In the rows, 128 means zero.
Each row is followed by its class.
[128, 122, 145,  93, 120, 135, 112, 120, 134, 112,  96, 127,  87, 117, 136,
 117, 110, 103, 134, 141, 142, 152, 106, 118,  90, 121, 146, 112, 145,  96,
 137, 105, 167] => Q_193
[ 97, 124, 160, 117, 157, 148, 105, 113, 115, 111,  67, 143, 135,  77, 121,
  55, 171, 104, 159, 138, 133,  99, 107, 117,  92, 167, 125, 106, 176, 109,
 123, 135,  99] => Q_885
[134, 110,  71,  98,  90, 104, 124, 113, 151, 135, 109, 145,  79, 114, 132,
 176, 184, 157, 143, 153, 126, 142, 140, 136,  65, 115, 202, 145, 115, 101,
 131, 149,  83] => Q_858
[105, 132, 117,  69, 125, 143, 153, 119, 126, 143, 120, 123, 127, 144, 109,
  58,  86, 116, 116, 141, 154, 103, 102, 158, 114, 120, 119,  72, 142, 109,
 132,  43, 147] => Q_984
[145, 126, 136, 139, 142, 129, 157, 130, 109, 102, 115, 112, 115, 149, 125,
 117,  76, 110, 143,  85, 139, 137, 120, 146, 114, 163, 123, 124, 138, 119,
 146,  66, 143] => Q_677
[129, 129, 145, 111, 139, 136, 119, 130, 138, 101,  78, 122,  93, 116, 135,
  77, 111, 117, 113, 131, 121, 137, 134, 115, 116, 124, 125, 115, 156, 129,
 123,  94, 162] => Q_858
[166, 144, 149, 162, 146, 137, 122, 133, 137,  99, 138, 176, 154, 161, 156,
 168,  38, 152, 100, 174, 129, 117, 100, 117, 112, 109, 122,  83, 115, 119,
 131,  64,  73] => Q_421
[ 75,  94,  90,  86, 117, 129, 128, 172, 127, 121, 160,  96, 108, 112, 147,
 121, 113, 153,  71, 104, 156, 169, 149, 151, 153, 114, 108, 196, 153, 179,
 175, 112, 153] => Q_885
[168, 119, 163,  75, 120, 121, 126, 108, 117, 121,  85, 144,  83, 155, 119,
 117,  75, 118, 136,  92, 146, 126, 105, 140,  60, 133, 136,  84, 111, 111,
 151,  96,  97] => Q_801
[163, 138, 127, 180, 134, 122, 161,  91, 132, 109, 109, 145, 143, 162, 164,
 200,  66, 136, 128, 133, 146,  97, 121, 137, 101, 135, 113, 100, 101, 140,
 118,  99,  94] => Q_309
[ 90, 129, 143,  73, 135, 138, 157, 118, 125, 120, 103, 107, 117, 139, 131,
  58, 109, 102, 144, 127, 142, 131,  96, 133, 102, 124, 133,  88, 125, 110,
 156,  73, 157] => Q_193
[119, 106, 141, 161, 138, 144, 140, 166, 101, 136,  84,  93, 103, 102, 114,
 105,  99, 138, 191,  77, 131, 110, 136, 146, 105, 164, 141, 159, 138, 124,
 186, 104, 140] => Q_801
[146, 113,  87, 121, 119, 143, 155, 172, 148, 148, 114, 116, 105, 139, 197,
 154, 147, 153,  58, 122, 136, 180, 132, 138, 140, 142, 117, 154, 135, 140,
 112, 169, 172] => Q_858
[139,  69, 137, 132, 140, 145, 163, 167, 158, 122, 111, 101, 108,  74,  91,
  87, 179, 116, 159,  86, 152, 151, 127, 166, 109, 132, 131, 135, 156, 164,
 153, 158, 173] => Q_885
[157, 117, 155, 104, 133, 148, 132, 102, 136, 129, 157, 113, 130, 127,  89,
 134, 117, 128,  97, 155, 129, 105, 131, 149,  94, 129, 124, 110, 113, 143,
 142,  87, 161] => Q_421
[135, 105, 155, 117, 131, 153, 134,  88, 130, 128,  88, 109,  95, 127, 107,
  81, 101,  95, 149, 103, 130, 116, 132, 135,  83, 139, 119, 116, 149, 136,
 150,  81, 160] => Q_801
[155,  88, 161, 126, 142, 144, 130, 148, 131, 112, 148, 155, 135, 135, 121,
 157, 150, 131, 108, 134, 137, 140, 119, 141,  91, 149, 138, 121, 115, 157,
 156, 112, 137] => Q_885
[173, 107, 147, 107, 122, 158, 106, 122, 150, 102, 161, 158, 130, 101, 107,
 170, 131, 176,  85, 143, 143, 119, 133, 162, 114, 125, 122,  77,  91, 162,
 161, 137, 122] => Q_421
[146, 129, 154, 102, 128, 122, 134, 105, 121,  89,  87, 126,  80, 155, 123,
 114,  95, 100, 137, 111, 135, 131, 136, 150,  91, 138, 148, 143, 128, 126,
 137,  76, 140] => Q_677
[187, 112, 147, 135, 145, 155, 106, 136, 150, 108, 157, 137,  89,  88, 112,
 204, 106, 142, 109, 155, 126, 110, 136, 155,  98, 132,  96,  99,  83, 151,
 124, 104, 145] => Q_885
[113, 116, 103, 125,  92, 119, 168, 130, 153, 116,  70, 113, 128,  97, 143,
  77,  91, 126, 137, 119, 120, 100, 137,  93, 144, 112, 141, 131, 146, 116,
 139, 107, 127] => Q_309
[144, 147,  81, 171, 167,  97, 121, 199, 145,  87, 138, 188, 138,  85, 117,
 113, 198, 135, 124, 196, 115,  89,  74, 157, 147,  80, 136, 111, 174, 132,
 113, 139,  77] => Q_885
[137, 127, 144, 111, 116, 126, 104, 113, 109, 110, 118, 131,  97, 138, 124,
 121, 121, 116, 109, 122, 122, 127, 113, 138, 106, 124, 125,  76, 119, 155,
 134,  85, 152] => Q_858
[146, 115, 151,  65, 116, 153, 109, 116, 120, 107, 113, 108, 103, 121, 131,
  96, 127, 105,  84, 136, 154, 142, 106, 160,  89, 146, 116, 101, 132, 121,
 151, 113, 169] => Q_421
[110, 123, 135, 110, 132, 146, 126, 126, 158, 145, 106,  92, 123, 149, 135,
  37, 143, 140, 144, 119, 142, 151, 150, 126, 113, 108, 139, 113, 142, 128,
 131, 119, 128] => Q_984
[101, 122, 139,  48, 124, 148, 174,  86, 124, 129,  90, 100,  96, 155, 131,
  34, 104,  67, 119, 120, 145, 145, 105, 147,  60, 119, 126, 112, 137, 105,
 162,  59, 183] => Q_421
[160, 128, 127, 135, 125, 121,  68, 180, 140, 102, 159, 154, 152, 131, 155,
 203, 138, 157, 109, 159, 134, 110, 115, 150, 132, 130, 154,  97, 144, 158,
 115,  75, 107] => Q_309
[124, 130, 131,  84, 129, 123, 133, 113, 114, 108, 130,  93, 124, 151,  98,
  71,  92, 102, 131, 115, 161, 128, 123, 166,  96, 135, 134, 112, 153, 114,
 133,  49, 151] => Q_421
[130, 136, 156,  90, 128, 137, 141, 118, 119, 104,  96, 114,  97, 135, 128,
  93, 109, 110, 141,  64, 139, 147, 143, 159,  90, 140, 134, 141, 127, 124,
 148, 100, 150] => Q_677
[135, 109, 186,  84, 138, 149, 182, 168, 180, 153, 104, 138, 115, 110, 102,
  89, 133, 151, 143,  81, 134, 157, 123, 163, 126, 104, 166, 116, 131, 166,
 162, 154, 175] => Q_193
[125,  94, 130, 173, 157, 146, 148, 134, 142, 124,  98, 135, 119,  46, 136,
 163, 180, 167, 100, 119, 103, 140, 122, 115,  96, 155, 134, 156, 182, 178,
 175, 157, 130] => Q_421
[170, 106, 147, 140, 136, 121, 158,  79, 106,  56,  91, 157, 133, 181, 134,
 179,  45, 137, 111, 134, 154,  80, 166, 124, 109, 190, 149, 152,  94, 125,
 159,  62, 108] => Q_418
[132, 120, 135, 146, 107,  96,  64, 143, 112,  96, 184, 133, 120,  96, 110,
 206, 180, 121,  98, 191,  93,  97, 115, 135, 202, 119, 133, 160, 106, 198,
 137, 127, 106] => Q_984
[ 94, 121, 141,  94, 145, 101, 165, 130, 184, 140, 105, 122, 130,  92,  99,
  96, 162, 140, 172, 131, 118, 131, 135,  99, 104, 110, 203, 127, 172, 121,
 149, 138, 121] => Q_885
[129, 111, 114, 104, 114, 156, 158, 113, 127, 166, 159, 113, 127,  95,  93,
 115, 125, 110, 120, 101, 140, 144, 102, 159,  55, 105, 115, 111, 150, 116,
 155, 102, 167] => Q_421
[136, 145, 119, 145, 121, 147, 136,  64, 117, 150, 125, 175, 141, 171, 151,
 150, 120, 105, 124, 173, 128, 133,  95, 125,  75, 134, 137,  99, 129,  84,
 122, 124, 105] => Q_858
[139, 108, 156, 172, 132, 129,  44, 187, 100,  89, 109, 106, 109,  88, 137,
 156, 153, 100, 135, 190, 108,  94, 116,  87, 160, 141, 127, 146, 140, 135,
 120, 134, 148] => Q_418
[ 88, 119, 158, 100, 137, 132, 142, 148, 143,  70, 125, 145, 153, 142,  97,
  79, 164, 107, 125, 136, 152, 188, 134, 174, 121, 141, 160, 120, 156, 146,
 114,  88, 150] => Q_885
[148, 113, 158, 132, 147, 126, 126, 138, 140, 110, 115,  74,  98, 119,  87,
  73, 108,  80, 182, 109, 147, 125, 123, 132,  93, 103, 123, 100, 158, 129,
 149,  78, 195] => Q_309
[161, 108, 188, 120, 187, 114, 160, 176, 102,  63,  62, 165,  76, 127,  85,
 127, 113, 130, 125, 129, 135, 149, 140, 111,  86, 163, 137, 179, 111, 102,
 169, 129, 142] => Q_801
[104, 120, 148, 170, 112, 165,  87, 115, 117,  78, 149, 112, 168, 121, 130,
 162, 128,  91,  84, 214, 136, 127, 117, 148, 126, 112,  95, 132, 130, 154,
 105, 101, 150] => Q_418
[118,  87, 136, 121, 143, 145, 165, 154, 152, 103, 143,  85, 142,  88, 148,
 179, 169,  90, 105, 143, 135, 192,  92, 158, 101, 188, 129, 140, 165, 145,
 134,  98, 171] => Q_885
[120, 135, 124,  79,  95, 148, 157, 105, 146, 154, 130, 105, 111, 145, 130,
  80,  99, 118, 106, 100, 125, 171, 138, 149, 106, 145, 137, 104, 133, 113,
 132,  92, 171] => Q_885
[107, 145, 121,  90, 137, 150, 151, 107, 128, 116, 125, 122, 115, 124, 113,
  86, 112, 103, 132, 134, 134, 124, 102, 170, 119, 138, 119,  91, 146, 110,
 147,  77, 153] => Q_677
[111, 101, 144,  98, 139, 123, 182, 171, 139, 100, 107, 143, 116, 129, 108,
  69, 165, 127,  91, 114, 140, 151, 116, 166, 145, 125, 147, 129, 147, 182,
 177, 136, 191] => Q_885
[113, 113, 146, 105,  93, 156, 112, 144, 167, 149, 132,  97, 117, 138, 184,
 173, 182, 134, 100, 145, 124, 183, 135, 165, 144, 125, 150, 133,  98, 186,
 114, 173, 160] => Q_858
[ 96, 176, 153,  76, 144, 151, 147, 157, 147, 131,  76, 137, 140, 167, 161,
  14, 200, 117, 136, 135, 132, 115, 122, 181, 119, 106, 160,  94, 121, 124,
  89, 123, 182] => Q_193
[158, 115, 141, 134, 110, 145, 116, 140, 146, 111, 122, 139, 116, 102, 146,
 137,  98, 133,  77, 166, 107, 101, 114, 120, 154, 114, 119, 117, 127, 154,
 158,  90, 153] => Q_984
[113, 134, 175,  75, 179, 114, 167, 188, 164, 119, 157, 153, 142, 152, 128,
 117, 200, 127,  86, 139, 119, 190, 131, 124, 122,  96, 149, 158, 122, 159,
 133, 162, 164] => Q_885
[156, 145, 138,  95, 100, 151, 137,  76, 102, 118, 102, 160,  98, 143, 124,
 107,  96, 115,  95,  84, 137, 107, 128, 163, 111, 144, 102,  92, 103, 127,
 134, 123, 159] => Q_677
[111, 133, 113, 136, 157, 128, 163, 141, 127,  70,  98, 111, 142, 133, 165,
  99, 125,  99, 106, 156, 148, 124,  97, 143, 137, 137,  96, 119, 138, 125,
  99,  80, 148] => Q_193
[112, 127, 135,  51, 153, 110, 156, 125, 118, 118, 124, 122, 118, 160,  83,
  82, 100, 122, 134,  89, 164, 149, 131, 149,  90, 136, 144, 107, 154, 116,
 137,  76, 124] => Q_418
[132,  93, 158, 182,  74, 145,  50, 142,  85,  67, 116, 121, 143, 125, 137,
 195, 116, 137,  82, 220, 136, 104, 138, 120, 152, 165, 122, 148,  87, 158,
 127, 117, 122] => Q_309
[176, 139, 156,  98, 146, 144, 152,  95, 142, 132, 136, 167, 136, 114,  89,
 117, 105, 123,  94,  93, 126,  73, 147, 144,  84,  91,  99, 135, 130, 137,
 135, 115, 160] => Q_801
[ 73, 127, 132,  75,  99, 135, 174,  90, 147,  82,  94, 101, 121,  95, 107,
  92, 116,  69, 129, 137, 140, 141, 118, 160, 113, 115, 121,  97, 134, 135,
 123,  66, 180] => Q_309
[174, 111, 154, 117, 122, 137, 136, 110, 161, 152, 147, 129, 126, 130, 120,
 173, 120, 133, 124, 119, 132,  83, 112, 160,  92,  92, 144, 108, 123, 173,
 151, 120, 138] => Q_677
[116, 131, 169, 124, 130, 138, 126, 129, 122,  57,  70, 134,  90, 100, 107,
 154, 109, 155,  98, 170, 125, 134, 154, 143, 130, 163, 138, 139,  98, 139,
 133, 123, 138] => Q_677
[108, 131, 157, 113, 151, 142, 156,  99, 111, 125, 110, 112, 116, 113,  63,
  68, 100,  98, 139, 128, 123, 116, 108, 150,  98, 143, 122, 102, 169, 130,
 162,  75, 152] => Q_418
[176, 104,  61, 182, 122, 148, 118, 111, 125, 129, 111, 102,  70, 106, 166,
 136, 120, 152, 135,  87, 129, 148, 184,  93,  73, 159, 124, 191, 145,  75,
 168, 115, 149] => Q_984
[183, 134, 139, 175, 165, 125,  77, 122, 131,  95, 147, 155, 140, 158, 171,
 170, 117, 143, 106, 139, 125, 138, 132,  97, 111, 143, 129, 141, 162, 129,
 115,  94, 105] => Q_193
[147, 109,  87, 161, 134, 127, 100, 155, 119, 102,  87, 128,  91,  37, 131,
 163, 150, 157, 150,  89, 132, 143, 140, 109,  66, 153, 145, 159, 187,  87,
 152, 154, 101] => Q_418
[150, 110, 169, 110, 115, 145,  93,  87, 149, 105, 134, 114, 110, 114, 136,
 177, 104, 120, 123, 122, 114, 135, 135, 121,  77, 131, 140, 116, 126, 152,
 143,  72, 119] => Q_677
[173,  86, 129, 116, 142, 110, 122, 136, 136, 128, 167, 135, 118, 136,  81,
 172, 141, 159, 116, 153, 125,  88, 106, 154, 123, 140, 170, 105, 145, 184,
 190,  94, 102] => Q_418
[128, 111, 143, 101, 173, 144, 182, 178, 165, 129,  98, 113, 120, 107,  97,
 117, 127, 105, 172, 167, 158, 111,  93, 179, 135, 138, 132, 113, 141, 111,
 123, 124, 150] => Q_801
[ 98, 117, 128, 110, 123, 128, 131, 127, 133, 107, 115, 121, 106, 131, 114,
  89, 133,  84, 167, 128, 129, 150, 130, 120, 109, 113, 142, 119, 145, 122,
 140,  70, 160] => Q_309
[117, 109,  59, 208, 110, 123,  90, 162, 104, 110, 153,  96, 145, 109, 173,
 120, 136, 115, 133, 127, 109,  89, 134,  81, 195, 127, 109, 168, 163, 139,
 120,  79, 164] => Q_193
[ 97, 135, 143,  56, 135, 143, 157, 120, 133, 144,  94, 130,  91, 139, 160,
 110, 135, 128, 102, 104, 127, 169, 120, 126,  95, 146, 140, 109, 125, 125,
 138, 108, 181] => Q_193
[126, 130, 179, 102, 124, 147, 158,  85, 104, 126, 108, 131, 116, 126, 108,
 120, 103,  91, 122, 100, 134, 138, 128, 136,  75, 137, 116, 137, 103, 118,
 149, 123, 168] => Q_421
